Below is a small trained network, with its code and all its weights. Each question gives an input and a target symbol and asks what happens when units are switched off, that is, made to give their printed mean instead of their output.

import numpy as np


def w(rows, s, z=0):
    codes = np.array(rows[::2]) - 128.0
    scale = np.full(codes.shape[1], s)
    scale[-1] = z or s
    return codes * scale


def norm(h):
    return h / np.sqrt((h * h).mean(-1, keepdims=True) + 1e-5)


def f(y):
    return y / 2 * (1 + np.tanh(0.7978845608 * (y + 0.044715 * y**3)))


def softmax(a):
    e = np.exp(a - a.max(-1, keepdims=True))
    return e / e.sum(-1, keepdims=True)


def log_softmax(a):
    a = a - a.max(-1, keepdims=True)
    return a - np.log(np.exp(a).sum(-1, keepdims=True))


def net(x, mask):
    ids = ['αβγδεζθλμξπστφω'.index(c) for c in x.split()]
    T = len(ids)
    res = E[ids] + P[:T]
    u = 0
    for l in range(2):
        q, k, v = (norm(res) @ M[l].T for M in (Q, K, V))
        z = softmax(np.where(np.tri(T) > 0, q @ k.T / 2**0.5, -1e9)) @ v
        res = res + np.where(mask[u], z, O[l][:, -1]) @ O[l][:, :-1]
        u += 1
        y = f(norm(res) @ A[l][:, :-1].T + A[l][:, -1])
        res = res + np.where(mask[u : u + 4], y, B[l][:, -1]) @ B[l][:, :-1]
        u += 4
    return log_softmax(norm(res)[-1] @ U[:, :-1].T + U[:, -1])


Q, K, V, O, A, B = {}, {}, {}, {}, {}, {}
E = w([
[129,117,2,202,160,150,71,162],'α',
[131,120,146,153,117,111,146,133],'β',
[188,110,100,176,106,98,149,212],'γ',
[176,135,37,71,38,211,159,184],'δ',
[128,101,141,141,126,100,138,126],'ε',
[129,110,119,115,123,115,136,127],'ζ',
[122,131,127,128,126,97,140,128],'θ',
[122,149,123,121,123,99,144,132],'λ',
[111,120,156,75,132,180,176,93],'μ',
[104,95,154,129,126,232,160,103],'ξ',
[123,142,136,141,119,109,147,132],'π',
[145,162,197,115,202,193,151,162],'σ',
[130,130,122,117,119,114,141,132],'τ',
[35,168,69,139,137,109,180,64],'φ',
[129,130,145,127,118,100,144,133],'ω',
],0.022)
P = w([
[153,165,49,142,92,125,34,88],'0',
[98,164,85,135,95,118,36,131],'1',
[179,151,54,148,143,121,130,99],'2',
[64,160,100,152,101,100,43,176],'3',
[204,137,77,157,162,113,255,88],'4',
[18,114,105,147,133,131,81,253],'5',
[161,141,90,170,150,114,217,130],'6',
],0.0073)
Q[0] = w([
[95,92,80,156,158,97,247,204],'0.h1',
[218,142,125,125,179,128,161,62],'0.h1',
],0.013)
K[0] = w([
[36,91,90,127,174,149,227,249],'0.h1',
[52,132,182,101,74,110,33,171],'0.h1',
],0.011)
V[0] = w([
[56,65,44,226,236,131,87,38],'0.h1',
[22,199,188,253,144,33,178,127],'0.h1',
],0.0042)
O[0] = w([
[125,107,38,168,240,173,118,138,223],'0.h1',
[148,135,110,156,111,159,1,73,254],'0.h1',
],0.0094,0.0012)
A[0] = w([
[121,138,135,125,89,70,129,112,119],'0.n1',
[87,182,132,1,201,183,117,60,3],'0.n2',
[86,135,137,118,125,148,65,64,156],'0.n3',
[104,113,133,181,102,116,172,117,205],'0.n4',
],0.0095,0.0049)
B[0] = w([
[125,88,109,88,108,193,111,119,182],'0.n1',
[118,97,181,96,98,73,255,175,165],'0.n2',
[100,148,176,160,115,80,181,114,232],'0.n3',
[133,134,75,91,141,143,129,120,253],'0.n4',
],0.012,0.0037)
Q[1] = w([
[192,152,135,165,161,168,92,87],'1.h1',
[246,109,101,117,138,153,170,26],'1.h1',
],0.013)
K[1] = w([
[39,115,96,126,137,98,89,135],'1.h1',
[9,116,148,136,115,139,80,242],'1.h1',
],0.014)
V[1] = w([
[146,3,119,123,130,39,111,118],'1.h1',
[81,224,111,48,158,93,76,113],'1.h1',
],0.0069)
O[1] = w([
[193,150,112,32,117,89,74,129,3],'1.h1',
[76,77,150,119,112,139,110,254,111],'1.h1',
],0.012,0.00058)
A[1] = w([
[80,112,176,117,164,252,143,91,1],'1.n1',
[144,146,120,142,123,60,141,183,121],'1.n2',
[151,150,95,93,141,76,164,138,36],'1.n3',
[160,147,150,96,242,119,128,146,125],'1.n4',
],0.014,0.0073)
B[1] = w([
[113,60,182,117,142,248,28,115,254],'1.n1',
[233,74,142,132,151,171,179,99,228],'1.n2',
[79,53,132,160,137,93,92,110,178],'1.n3',
[53,208,230,95,140,131,104,185,186],'1.n4',
],0.017,0.0038)
U = w([
[137,153,57,200,182,125,56,205,89],'α',
[95,65,79,104,126,82,104,94,47],'β',
[254,108,132,131,143,109,140,126,165],'γ',
[139,163,42,28,99,164,147,199,152],'δ',
[125,159,148,82,18,85,65,118,168],'ε',
[155,148,76,19,133,117,95,35,94],'ζ',
[113,155,169,218,76,105,104,120,134],'θ',
[175,187,141,81,179,63,49,111,235],'λ',
[108,99,165,62,91,109,231,99,60],'μ',
[84,112,119,125,116,223,111,63,110],'ξ',
[95,92,135,173,67,106,129,219,19],'π',
[114,236,174,105,164,142,139,194,251],'σ',
[176,205,132,165,97,110,81,49,173],'τ',
[58,188,82,144,182,119,161,55,159],'φ',
[117,60,132,59,194,71,105,172,73],'ω',
],0.0085,0.0029)

Each question gives the input, a string of symbols that net reads in full, and the target symbol t.
The units are the heads (2 rows each of Q, K, V and O) and the neurons (one row each of A and B). Each row of codes is followed by its name. A weight is (code - 128) times the scale printed after its matrix; where a second scale follows, it is the last column's (O, A, B and U).
mask holds one flag per unit, layer by layer, with each layer's heads first. A switched-off unit (its flag False) gives its mean, the last column of its rows in O or B, instead of its output. The means were averaged over made-up inputs and are rounded, as every weight is.
A unit's drop is (log p(t) with every unit on - log p(t) with that unit switched off) / (log p(t) with every unit on - log p(t) with every unit switched off).
The circuit of an input: a set's keep is (log p(t) with only the set's units on - log p(t) with every unit switched off) / (log p(t) with every unit on - log p(t) with every unit switched off). Starting from all 10 units, units are removed one at a time, each time the one whose removal leaves the highest keep (on an exact tie, the one counted first), for as long as the keep stays at least 0.8.
circuit, biggest first: the units of the circuit, biggest drop first
top k neurons: the k neurons with the biggest drops, biggest first
top k neurons in layer l: the k neurons of layer l with the biggest drops, biggest first
input ξ ζ σ δ π θ, target θ: circuit, biggest first -> [0.h1; 0.n3; 1.n1]
input ζ γ α τ, target σ: circuit, biggest first -> [0.h1; 1.n4]
input π θ τ θ λ θ, target π: circuit, biggest first -> [0.h1; 1.n1; 1.h1; 1.n4]
input γ γ λ, target ζ: circuit, biggest first -> [1.h1; 0.n1]
input δ ξ τ ζ ω, target ω: top 2 neurons -> [1.n3; 1.n4]
input ξ ε ξ θ ξ ω, target φ: circuit, biggest first -> [1.h1; 1.n1]
input ξ ω δ δ ξ ζ, target φ: circuit, biggest first -> [1.h1; 1.n1]
input θ ω ε λ θ, target π: circuit, biggest first -> [1.h1]
input ε τ τ, target δ: top 3 neurons -> [0.n1; 1.n1; 1.n3]
input θ ε ε θ ε ζ, target λ: circuit, biggest first -> [1.h1; 1.n4]
input β ζ β, target ω: top 2 neurons in layer 1 -> [1.n3; 1.n4]
input ζ σ ζ τ ζ φ ζ, target α: circuit, biggest first -> [0.h1; 1.h1; 1.n1]
input ξ ω σ θ, target ξ: top 2 neurons in layer 0 -> [0.n1; 0.n2]
input θ π ω ξ ω ξ τ, target φ: circuit, biggest first -> [1.h1; 1.n2]
input α σ α σ π τ, target θ: top 3 neurons in layer 0 -> [0.n4; 0.n3; 0.n2]
input λ ξ ξ τ γ λ, target ζ: circuit, biggest first -> [1.h1]
input α ξ α ξ θ λ, target γ: top 2 neurons -> [1.n2; 0.n4]
input λ θ ξ σ τ γ ζ, target ζ: top 2 neurons -> [0.n1; 0.n2]
input α ε φ ω θ, target ε: top 2 neurons -> [0.n1; 1.n2]
input λ θ τ, target γ: top 3 neurons -> [1.n2; 0.n3; 1.n1]
input σ λ θ β ξ ε, target φ: top 2 neurons in layer 1 -> [1.n1; 1.n2]
input λ γ θ σ ζ, target ξ: top neuron -> [0.n1]
